Below are the code and all the weights of a small trained network. Each question names an input and a target symbol and asks about switching units off, where a switched-off unit gives its printed mean instead of its output.

import numpy as np


def w(rows, s, z=0):
    codes = np.array(rows[::2]) - 128.0
    scale = np.full(codes.shape[1], s)
    scale[-1] = z or s
    return codes * scale


def f(y):
    return np.maximum(y, 0)


def softmax(a):
    e = np.exp(a - a.max(-1, keepdims=True))
    return e / e.sum(-1, keepdims=True)


def log_softmax(a):
    a = a - a.max(-1, keepdims=True)
    return a - np.log(np.exp(a).sum(-1, keepdims=True))


def net(x, mask):
    ids = ['ΔΘΣΩαεηξπτ'.index(c) for c in x.split()]
    T = len(ids)
    res = E[ids] + P[:T]
    q, k, v = (res @ M[0].T for M in (Q, K, V))
    z = softmax(np.where(np.tri(T) > 0, q @ k.T / 2**0.5, -1e9)) @ v
    res = res + np.where(mask[0], z, O[0][:, -1]) @ O[0][:, :-1]
    y = f(res @ A[0][:, :-1].T + A[0][:, -1])
    res = res + np.where(mask[1:13], y, B[0][:, -1]) @ B[0][:, :-1]
    return log_softmax(res[-1] @ U[:, :-1].T + U[:, -1])


Q, K, V, O, A, B = {}, {}, {}, {}, {}, {}
E = w([
[103,144,81,154,68],'Δ',
[165,130,68,78,69],'Θ',
[103,5,86,137,190],'Σ',
[138,147,101,164,94],'Ω',
[146,115,205,161,102],'α',
[125,151,137,213,128],'ε',
[143,123,179,159,114],'η',
[137,98,168,110,52],'ξ',
[199,121,153,97,160],'π',
[75,151,93,177,81],'τ',
],0.024)
P = w([
[159,247,175,92,132],'0',
[107,158,138,120,142],'1',
[134,220,170,101,137],'2',
[167,128,102,160,102],'3',
[135,154,139,130,123],'4',
[164,109,107,162,102],'5',
[132,120,126,144,120],'6',
[173,97,115,160,103],'7',
[131,81,113,165,103],'8',
[147,114,129,151,105],'9',
[179,70,99,180,82],'10',
],0.015)
Q[0] = w([
[89,207,159,94,115],'h1',
[171,8,75,206,61],'h1',
],0.011)
K[0] = w([
[207,254,191,77,183],'h1',
[118,33,113,117,205],'h1',
],0.0091)
V[0] = w([
[64,155,147,254,149],'h1',
[6,120,75,108,27],'h1',
],0.0073)
O[0] = w([
[72,91,128,2,99,91],'h1',
[92,223,156,163,137,2],'h1',
],0.018,0.0035)
A[0] = w([
[117,124,88,141,122,171],'n1',
[135,186,136,116,140,3],'n2',
[134,122,111,86,178,131],'n3',
[130,128,144,75,149,215],'n4',
[81,104,163,140,102,207],'n5',
[176,150,131,153,150,101],'n6',
[175,78,125,161,108,177],'n7',
[110,170,72,131,74,118],'n8',
[80,149,154,75,136,86],'n9',
[145,143,106,173,178,77],'n10',
[122,106,78,95,253,4],'n11',
[131,89,125,121,116,137],'n12',
],0.015,0.0049)
B[0] = w([
[187,130,183,120,185,153],'n1',
[3,142,145,134,116,139],'n2',
[104,43,95,143,12,145],'n3',
[94,126,64,150,209,155],'n4',
[63,201,88,118,96,160],'n5',
[146,67,127,163,105,171],'n6',
[87,124,130,122,177,251],'n7',
[178,161,127,80,136,164],'n8',
[113,189,125,188,75,143],'n9',
[78,117,93,83,91,152],'n10',
[79,254,162,144,149,144],'n11',
[142,144,111,66,154,172],'n12',
],0.0096,0.018)
U = w([
[144,163,183,140,135,181],'Δ',
[132,111,39,254,76,88],'Θ',
[137,129,147,142,141,74],'Σ',
[166,146,109,126,117,139],'Ω',
[120,148,139,73,208,115],'α',
[112,69,84,87,44,114],'ε',
[166,129,126,64,142,105],'η',
[196,153,155,202,112,253],'ξ',
[153,60,109,154,166,144],'π',
[132,160,92,149,115,98],'τ',
],0.0086,0.0055)

Each question gives the input, a string of symbols that net reads in full, and the target symbol t.
The units are the heads (2 rows each of Q, K, V and O) and the neurons (one row each of A and B). Each row of codes is followed by its name. A weight is (code - 128) times the scale printed after its matrix; where a second scale follows, it is the last column's (O, A, B and U).
mask holds one flag per unit, heads first, then neurons. A switched-off unit (its flag False) gives its mean, the last column of its rows in O or B, instead of its output. The means were averaged over made-up inputs and are rounded, as every weight is.
A unit's drop is (log p(t) with every unit on - log p(t) with that unit switched off) / (log p(t) with every unit on - log p(t) with every unit switched off).
The circuit of an input: a set's keep is (log p(t) with only the set's units on - log p(t) with every unit switched off) / (log p(t) with every unit on - log p(t) with every unit switched off). Starting from the 12 units with the biggest drops (on a tie, the unit counted first), units are removed one at a time, each time the one whose removal leaves the highest keep (on an exact tie, the one counted first), for as long as the keep stays at least 0.8.
units of the circuit, in order: the units of the circuit, biggest drop first
k most important neurons: the k neurons with the biggest drops, biggest first
drop of u: that unit's drop, to one decimal
input π Θ ε Θ Ω η η α ε Δ η, target ε: units of the circuit, in order : [h1]
input ε π ξ Ω α Θ τ ξ ξ π, target ξ: units of the circuit, in order : [h1, n7]
input Θ τ Ω, target Θ: units of the circuit, in order : [h1, n6]
input ε Θ η π π π Θ Δ Θ π ξ, target Θ: 2 most important neurons : [n8, n6]
input π π π Θ Δ, target π: units of the circuit, in order : [h1, n7, n1]
input Θ η τ, target Θ: units of the circuit, in order : [h1, n10]
input α Ω ε ε η π, target ε: units of the circuit, in order : [n3, h1]
input Θ ξ Θ ξ Ω π Θ ξ π Δ α, target π: units of the circuit, in order : [h1, n7]
input π Θ Δ ε π π τ, target π: units of the circuit, in order : [h1, n1, n7]
input π π ξ π, target π: units of the circuit, in order : [h1, n7]
input π Δ ξ, target π: units of the circuit, in order : [h1, n7]
input Θ ξ ε, target Θ: units of the circuit, in order : [h1, n10, n6]
input ξ ξ π, target ξ: 2 most important neurons : [n6, n7]
input τ Θ τ, target τ: units of the circuit, in order : [h1, n9, n5]
input α Θ ξ π Θ Θ Θ, target Θ: units of the circuit, in order : [h1]
input Θ ε Δ, target Θ: 2 most important neurons : [n10, n6]
input α ε ξ Δ ε ε π π, target ε: 3 most important neurons : [n3, n7, n1]
input ξ ε Δ, target ξ: 2 most important neurons : [n7, n8]
input π Δ ε, target π: drop of n10 : 0.0
input π α Θ ε ξ ε, target ε: drop of n7 : 0.1
input ε ε Θ α, target ε: drop of n3 : -0.1
input π π π, target π: most important neuron : [n6]
